Here is a tiny trained network, its code and every weight. The questions are about switching its units off for an input and a class, where a switched-off unit gives its printed mean instead of its output.

import numpy as np


def w(rows, s, z=0):
    codes = np.array(rows[::2]) - 128.0
    scale = np.full(codes.shape[1], s)
    scale[-1] = z or s
    return codes * scale


def f(y):
    return np.maximum(y, 0)


def log_softmax(a):
    a = a - a.max(-1, keepdims=True)
    return a - np.log(np.exp(a).sum(-1, keepdims=True))


def net(x, mask):
    res = np.array(x, float).reshape(1, 6) / 4 @ E
    y = f(res @ A[0][:, :-1].T + A[0][:, -1])
    res = res + np.where(mask, y, B[0][:, -1]) @ B[0][:, :-1]
    return log_softmax(res[-1] @ U[:, :-1].T + U[:, -1])


A, B = {}, {}
E = w([
[129,128,130,132,126,126,128,126,127],'x0',
[117,141,6,181,133,92,119,108,150],'x1',
[44,110,130,134,90,114,49,200,123],'x2',
[128,130,128,128,128,130,127,129,125],'x3',
[138,166,141,170,73,190,144,153,212],'x4',
[126,124,129,134,126,129,128,124,127],'x5',
],0.015)
A[0] = w([
[53,112,131,127,95,123,73,174,127,179],'n1',
[134,160,140,161,83,178,139,145,209,150],'n2',
[125,103,119,99,161,91,115,111,65,236],'n3',
[201,144,126,124,153,135,190,77,129,254],'n4',
[121,135,1,174,137,105,125,116,147,146],'n5',
[121,137,72,148,130,107,126,117,143,142],'n6',
[168,136,131,132,144,125,146,107,131,186],'n7',
],0.015,0.0077)
B[0] = w([
[127,115,150,167,127,99,94,212,104,242],'n1',
[182,167,141,172,55,153,150,143,191,221],'n2',
[71,74,131,85,187,112,124,120,104,245],'n3',
[129,121,124,91,146,186,173,48,155,248],'n4',
[110,151,3,144,95,101,91,95,137,250],'n5',
[111,134,79,135,111,108,101,113,120,188],'n6',
[117,118,119,114,138,151,134,88,141,181],'n7',
],0.015,0.019)
U = w([
[94,70,236,34,195,170,181,94,106,217],'0',
[228,156,248,109,104,201,196,104,165,235],'1',
[87,97,51,74,166,125,124,48,115,53],'2',
[193,201,62,146,82,162,153,70,175,45],'3',
[104,79,254,99,189,84,111,201,47,224],'4',
[203,138,255,177,85,154,124,223,131,173],'5',
[79,105,73,133,138,51,63,154,41,61],'6',
[159,183,89,201,65,86,85,186,162,4],'7',
],0.0073,0.0038)

Each question gives the input, the list of numbers given to net, and the class t.
The units are the neurons (one row each of A and B). Each row of codes is followed by its name. A weight is (code - 128) times the scale printed after its matrix; where a second scale follows, it is the last column's (A, B and U).
mask holds one flag per neuron, in row order. A switched-off neuron (its flag False) gives its mean, the last column of its row in B, instead of its output. The means were averaged over made-up inputs and are rounded, as every weight is.
A unit's drop is (log p(t) with every unit on - log p(t) with that unit switched off) / (log p(t) with every unit on - log p(t) with every unit switched off).
The circuit of an input: a set's keep is (log p(t) with only the set's units on - log p(t) with every unit switched off) / (log p(t) with every unit on - log p(t) with every unit switched off). Starting from all 7 units, units are removed one at a time, each time the one whose removal leaves the highest keep (on an exact tie, the one counted first), for as long as the keep stays at least 0.8.
units of the circuit, in order: the units of the circuit, biggest drop first
most important unit: the unit with the biggest drop
top k neurons: the k neurons with the biggest drops, biggest first
drop when u is switched off: that unit's drop, to one decimal
input [5,-6,6,7,0,-8], class 4: most important unit => n2
input [-4,-8,3,-1,-2,-5], class 4: units of the circuit, in order => (n5; n4)
input [-2,-1,2,-4,6,5], class 5: top 2 neurons => (n5; n4)
input [5,-5,-6,4,2,1], class 1: top 2 neurons => (n5; n3)
input [3,4,3,7,1,-2], class 7: units of the circuit, in order => (n3; n4)
input [4,-2,0,-2,6,-6], class 1: top 2 neurons => (n5; n1)
input [8,0,2,4,-4,-5], class 4: top 2 neurons => (n5; n4)
input [8,-8,1,3,-2,-1], class 4: units of the circuit, in order => (n4; n5)
input [4,-5,-7,4,0,4], class 0: units of the circuit, in order => (n2; n5)
input [4,-4,4,-2,2,-8], class 5: units of the circuit, in order => (n5; n3)
input [2,6,1,2,8,-7], class 7: top 2 neurons => (n4; n7)
input [-5,0,-1,-2,0,-2], class 0: top 3 neurons => (n5; n2; n6)
input [6,-1,4,8,-1,4], class 4: top 2 neurons => (n5; n2)
input [4,-6,-1,-1,-1,-2], class 0: top 3 neurons => (n5; n2; n1)
input [-3,6,2,-7,7,8], class 7: units of the circuit, in order => (n4)
input [0,-3,-6,1,4,4], class 1: drop when n5 is switched off => 0.6
input [-5,5,3,4,0,2], class 6: drop when n2 is switched off => 1.4
input [3,0,-6,4,-2,1], class 0: drop when n5 is switched off => 0.7
input [-7,2,1,-4,-4,6], class 6: drop when n5 is switched off => 0.0
input [7,8,5,6,1,6], class 7: most important unit => n3
